Here is a tiny trained network, its code and every weight. The questions are about switching its units off for an input and a class, where a switched-off unit gives its printed mean instead of its output.

import numpy as np


def w(rows, s, z=0):
    codes = np.array(rows[::2]) - 128.0
    scale = np.full(codes.shape[1], s)
    scale[-1] = z or s
    return codes * scale


def f(y):
    return y / 2 * (1 + np.tanh(0.7978845608 * (y + 0.044715 * y**3)))


def log_softmax(a):
    a = a - a.max(-1, keepdims=True)
    return a - np.log(np.exp(a).sum(-1, keepdims=True))


def net(x, mask):
    res = np.array(x, float).reshape(1, 8) / 4 @ E
    y = f(res @ A[0][:, :-1].T + A[0][:, -1])
    res = res + np.where(mask, y, B[0][:, -1]) @ B[0][:, :-1]
    return log_softmax(res[-1] @ U[:, :-1].T + U[:, -1])


A, B = {}, {}
E = w([
[255,74,106,73,215,44,157],'x0',
[154,103,138,198,183,90,115],'x1',
[154,118,132,163,107,31,67],'x2',
[192,208,72,171,85,230,45],'x3',
[94,101,212,180,98,230,126],'x4',
[127,73,29,17,159,117,94],'x5',
[77,190,145,68,221,167,111],'x6',
[152,64,99,217,192,131,68],'x7',
],0.0073)
A[0] = w([
[136,144,114,153,108,251,114,225],'N1',
[77,110,112,157,68,139,184,110],'N2',
[199,118,149,97,122,153,197,180],'N3',
[129,133,134,137,117,186,109,253],'N4',
[183,99,93,225,146,120,108,192],'N5',
[88,99,123,136,129,159,142,56],'N6',
[106,135,141,121,158,171,124,84],'N7',
[115,115,136,136,135,139,123,101],'N8',
[124,147,120,139,129,123,155,79],'N9',
[164,169,66,90,181,130,134,203],'N10',
[173,129,117,97,135,124,130,196],'N11',
[109,151,78,110,156,111,111,106],'N12',
[120,120,127,140,108,139,156,32],'N13',
[133,114,101,164,134,144,113,106],'N14',
[115,144,135,143,200,193,166,96],'N15',
[77,28,118,107,147,163,145,241],'N16',
[168,153,134,124,120,111,130,135],'N17',
[127,146,121,138,167,172,176,50],'N18',
],0.025,0.0027)
B[0] = w([
[203,239,185,162,149,146,202,251],'N1',
[182,145,175,180,15,132,146,189],'N2',
[190,57,44,218,120,132,140,174],'N3',
[158,193,137,155,157,136,150,193],'N4',
[78,2,142,195,215,133,118,203],'N5',
[102,172,75,95,181,127,165,158],'N6',
[121,129,151,126,114,95,63,168],'N7',
[152,114,156,100,140,102,114,138],'N8',
[178,98,199,127,132,127,70,131],'N9',
[208,169,56,76,70,108,173,193],'N10',
[142,131,48,118,98,167,79,164],'N11',
[204,129,115,160,73,144,103,165],'N12',
[51,165,71,155,117,159,177,142],'N13',
[92,128,125,115,173,144,215,155],'N14',
[85,147,142,150,136,107,7,182],'N15',
[178,128,78,47,202,131,78,191],'N16',
[151,95,94,113,165,126,126,145],'N17',
[54,166,73,181,125,143,81,158],'N18',
],0.024,0.026)
U = w([
[218,250,117,154,88,130,112,208],'0',
[52,195,40,122,104,101,199,51],'1',
[132,191,173,139,186,124,91,3],'2',
[202,85,2,43,121,100,87,179],'3',
[150,78,80,176,189,113,65,175],'4',
[244,153,103,200,130,158,185,146],'5',
[136,97,158,191,32,120,165,65],'6',
[43,128,121,73,88,185,154,46],'7',
],0.0071,0.0057)

Each question gives the input, the list of numbers given to net, and the class t.
The units are the neurons (one row each of A and B). Each row of codes is followed by its name. A weight is (code - 128) times the scale printed after its matrix; where a second scale follows, it is the last column's (A, B and U).
mask holds one flag per neuron, in row order. A switched-off neuron (its flag False) gives its mean, the last column of its row in B, instead of its output. The means were averaged over made-up inputs and are rounded, as every weight is.
A unit's drop is (log p(t) with every unit on - log p(t) with that unit switched off) / (log p(t) with every unit on - log p(t) with every unit switched off).
The circuit of an input: a set's keep is (log p(t) with only the set's units on - log p(t) with every unit switched off) / (log p(t) with every unit on - log p(t) with every unit switched off). Starting from the 12 units with the biggest drops (on a tie, the unit counted first), units are removed one at a time, each time the one whose removal leaves the highest keep (on an exact tie, the one counted first), for as long as the keep stays at least 0.8.
units of the circuit, in order: the units of the circuit, biggest drop first
k most important neurons: the k neurons with the biggest drops, biggest first
drop when u is switched off: that unit's drop, to one decimal
input [8,5,0,5,-1,-7,5,4], class 4: units of the circuit, in order => N5
input [5,-7,7,1,6,-6,5,4], class 2: units of the circuit, in order => N3, N10, N2
input [-7,-5,-1,-8,-6,5,2,-6], class 3: 3 most important neurons => N1, N16, N4
input [5,-2,-1,0,2,-4,2,0], class 4: 2 most important neurons => N1, N10
input [-4,2,0,-8,0,-3,2,0], class 0: 3 most important neurons => N5, N2, N3
input [3,0,-1,-7,2,2,-4,-8], class 3: 2 most important neurons => N1, N16
input [6,8,3,-4,1,7,0,7], class 3: 2 most important neurons => N10, N16
input [-6,2,6,8,-8,-5,-7,-3], class 5: 3 most important neurons => N15, N16, N2
input [-2,8,2,5,0,-2,0,4], class 4: drop when N5 is switched off => 1.2
input [3,8,1,8,-4,-6,-4,-3], class 4: drop when N5 is switched off => 0.2
input [8,0,-2,-2,0,-1,8,-4], class 3: drop when N1 is switched off => 0.1
